Below are the code and all the weights of a small trained network. Each question names an input and a target symbol and asks about switching units off, where a switched-off unit gives its printed mean instead of its output.

import numpy as np


def w(rows, s, z=0):
    codes = np.array(rows[::2]) - 128.0
    scale = np.full(codes.shape[1], s)
    scale[-1] = z or s
    return codes * scale


def f(y):
    return np.maximum(y, 0)


def softmax(a):
    e = np.exp(a - a.max(-1, keepdims=True))
    return e / e.sum(-1, keepdims=True)


def log_softmax(a):
    a = a - a.max(-1, keepdims=True)
    return a - np.log(np.exp(a).sum(-1, keepdims=True))


def net(x, mask):
    ids = ['ΞΠΣΨαβδμτ'.index(c) for c in x.split()]
    T = len(ids)
    res = E[ids] + P[:T]
    u = 0
    for l in range(3):
        r = res
        for j in range(2):
            rows = slice(2 * j, 2 * j + 2)
            q, k, v = (r @ M[l][rows].T for M in (Q, K, V))
            z = softmax(np.where(np.tri(T) > 0, q @ k.T / 2**0.5, -1e9)) @ v
            o = O[l][rows]
            res = res + np.where(mask[u + j], z, o[:, -1]) @ o[:, :-1]
        u += 2
        y = f(res @ A[l][:, :-1].T + A[l][:, -1])
        res = res + np.where(mask[u : u + 4], y, B[l][:, -1]) @ B[l][:, :-1]
        u += 4
    return log_softmax(res[-1] @ U[:, :-1].T + U[:, -1])


Q, K, V, O, A, B = {}, {}, {}, {}, {}, {}
E = w([
[98,146,86],'Ξ',
[118,137,77],'Π',
[131,60,124],'Σ',
[99,147,85],'Ψ',
[5,79,109],'α',
[127,131,152],'β',
[78,169,98],'δ',
[153,187,136],'μ',
[131,112,186],'τ',
],0.024)
P = w([
[254,52,144],'0',
[86,156,195],'1',
[106,137,174],'2',
[128,119,153],'3',
[131,112,149],'4',
[142,112,148],'5',
[134,112,152],'6',
[147,103,138],'7',
[149,104,136],'8',
[150,104,138],'9',
[138,110,140],'10',
[135,119,142],'11',
[140,110,133],'12',
],0.0085)
Q[0] = w([
[91,76,131],'0.h0',
[95,164,136],'0.h0',
[76,7,216],'0.h1',
[206,54,169],'0.h1',
],0.012)
K[0] = w([
[142,171,103],'0.h0',
[203,76,186],'0.h0',
[171,94,196],'0.h1',
[113,91,248],'0.h1',
],0.016)
V[0] = w([
[254,123,162],'0.h0',
[225,66,236],'0.h0',
[79,51,131],'0.h1',
[191,139,164],'0.h1',
],0.0047)
O[0] = w([
[234,119,99,2],'0.h0',
[195,1,40,194],'0.h0',
[84,138,156,188],'0.h1',
[208,198,195,33],'0.h1',
],0.0057,0.00097)
A[0] = w([
[200,155,133,44],'0.n0',
[2,93,136,34],'0.n1',
[57,146,102,5],'0.n2',
[131,220,179,34],'0.n3',
],0.0084,0.0026)
B[0] = w([
[254,249,173,134],'0.n0',
[170,71,135,253],'0.n1',
[148,92,96,199],'0.n2',
[183,108,87,156],'0.n3',
],0.0096,0.0058)
Q[1] = w([
[133,96,151],'1.h0',
[187,141,247],'1.h0',
[144,138,221],'1.h1',
[103,103,135],'1.h1',
],0.014)
K[1] = w([
[172,119,165],'1.h0',
[114,90,255],'1.h0',
[58,156,89],'1.h1',
[133,143,146],'1.h1',
],0.015)
V[1] = w([
[102,61,192],'1.h0',
[159,143,138],'1.h0',
[10,191,200],'1.h1',
[140,149,195],'1.h1',
],0.011)
O[1] = w([
[179,79,160,154],'1.h0',
[153,138,131,111],'1.h0',
[133,175,255,2],'1.h1',
[105,105,99,143],'1.h1',
],0.0092,0.0073)
A[1] = w([
[96,129,122,184],'1.n0',
[134,215,63,86],'1.n1',
[8,130,89,255],'1.n2',
[53,85,184,137],'1.n3',
],0.011,0.00096)
B[1] = w([
[3,191,127,156],'1.n0',
[216,58,128,181],'1.n1',
[83,202,207,251],'1.n2',
[134,28,113,172],'1.n3',
],0.0055,0.014)
Q[2] = w([
[255,82,132],'2.h0',
[86,39,84],'2.h0',
[81,103,169],'2.h1',
[223,14,206],'2.h1',
],0.0096)
K[2] = w([
[116,163,206],'2.h0',
[68,161,48],'2.h0',
[180,230,176],'2.h1',
[108,119,253],'2.h1',
],0.012)
V[2] = w([
[218,108,149],'2.h0',
[93,254,98],'2.h0',
[64,172,203],'2.h1',
[79,60,128],'2.h1',
],0.0097)
O[2] = w([
[123,196,236,88],'2.h0',
[205,98,68,4],'2.h0',
[113,161,2,2],'2.h1',
[251,114,72,191],'2.h1',
],0.0054,0.0083)
A[2] = w([
[112,41,168,3],'2.n0',
[224,55,22,145],'2.n1',
[48,113,1,131],'2.n2',
[217,241,164,80],'2.n3',
],0.0086,0.0078)
B[2] = w([
[89,223,27,173],'2.n0',
[117,88,160,241],'2.n1',
[194,186,125,253],'2.n2',
[156,51,7,146],'2.n3',
],0.012)
U = w([
[118,143,143,87],'Ξ',
[78,164,165,23],'Π',
[84,72,152,46],'Σ',
[162,248,137,182],'Ψ',
[60,134,88,36],'α',
[108,149,155,196],'β',
[113,151,155,118],'δ',
[182,153,133,44],'μ',
[179,160,244,252],'τ',
],0.013,0.0037)

Each question gives the input, a string of symbols that net reads in full, and the target symbol t.
The units are the heads (2 rows each of Q, K, V and O) and the neurons (one row each of A and B). Each row of codes is followed by its name. A weight is (code - 128) times the scale printed after its matrix; where a second scale follows, it is the last column's (O, A, B and U).
mask holds one flag per unit, layer by layer, with each layer's heads first. A switched-off unit (its flag False) gives its mean, the last column of its rows in O or B, instead of its output. The means were averaged over made-up inputs and are rounded, as every weight is.
A unit's drop is (log p(t) with every unit on - log p(t) with that unit switched off) / (log p(t) with every unit on - log p(t) with every unit switched off).
The circuit of an input: a set's keep is (log p(t) with only the set's units on - log p(t) with every unit switched off) / (log p(t) with every unit on - log p(t) with every unit switched off). Starting from the 12 units with the biggest drops (on a tie, the unit counted first), units are removed one at a time, each time the one whose removal leaves the highest keep (on an exact tie, the one counted first), for as long as the keep stays at least 0.8.
units of the circuit, in order: the units of the circuit, biggest drop first
most important unit: the unit with the biggest drop
k most important neurons: the k neurons with the biggest drops, biggest first
k most important neurons of layer l: the k neurons of layer l with the biggest drops, biggest first
heads that matter: for each layer, one digit per head in row order, 1 if its drop is at least 0.15 and else 0, layers parted by /
input Σ δ Π α δ δ, target Σ: units of the circuit, in order => [1.h1 0.h0 2.n1]
input Σ α α δ α δ τ δ Ψ δ δ Π, target Σ: units of the circuit, in order => [1.h1 2.h0 2.n1]
input μ Π Ψ δ τ Ψ Σ Π α Σ δ, target α: 4 most important neurons => [1.n2 1.n1 0.n0 2.n0]
input τ τ Ψ, target μ: units of the circuit, in order => [2.n2 0.h0 1.h1 2.n1]
input Π δ δ Σ α Ψ μ δ δ, target τ: units of the circuit, in order => [2.h1 1.h1 0.h0]
input Σ δ Ξ, target Σ: heads that matter => 10 / 01 / 01
input τ Ψ τ τ τ β τ Π, target μ: heads that matter => 11 / 11 / 10
input Π α δ δ δ Π β δ δ α δ δ, target τ: units of the circuit, in order => [2.h1 1.h1]
input δ Ξ τ δ τ δ, target Ψ: units of the circuit, in order => [2.h1 2.n2 1.h0 2.n1]
input α τ δ δ α Σ Ψ Ψ δ δ Σ α μ, target μ: units of the circuit, in order => [2.n3 2.h1 0.n0]
input δ δ τ δ δ τ δ Ψ τ Ψ Π, target Ψ: units of the circuit, in order => [2.h1 1.h1 2.n1 0.h0]
input Σ δ μ δ δ Ψ δ Ψ Ψ δ α τ Ξ, target Σ: units of the circuit, in order => [2.h1 1.h1 0.h0 2.n2]
input τ τ δ, target μ: heads that matter => 11 / 01 / 10
input μ τ δ τ μ, target μ: units of the circuit, in order => [2.n3 0.n0 0.h0]
input δ δ β μ δ δ τ Σ Π, target Ψ: 2 most important neurons => [0.n1 2.n1]
input Σ α τ δ Π, target Σ: 3 most important neurons => [2.n1 1.n2 2.n2]
input μ δ α Ξ μ δ Ψ Ξ, target α: units of the circuit, in order => [1.h1 0.h0]
input Π Σ δ Π β δ μ α Ψ, target τ: units of the circuit, in order => [2.h1 1.h1 1.n2]
input α δ Ξ δ τ Ξ τ Σ τ β α Ξ, target Π: heads that matter => 00 / 11 / 10
input τ α δ Π, target μ: 2 most important neurons of layer 2 => [2.n2 2.n1]
input δ Σ Π Π δ Σ Π β Σ δ δ, target Ψ: heads that matter => 00 / 10 / 01
input α δ Σ Ψ, target Π: most important unit => 2.h0
input Σ δ δ Π τ α δ Ψ, target Σ: units of the circuit, in order => [2.h1 1.h1 0.h0 2.n1]
input α Ξ α Σ Ξ, target Π: heads that matter => 10 / 11 / 10
input Ψ δ Σ, target Σ: heads that matter => 00 / 10 / 11
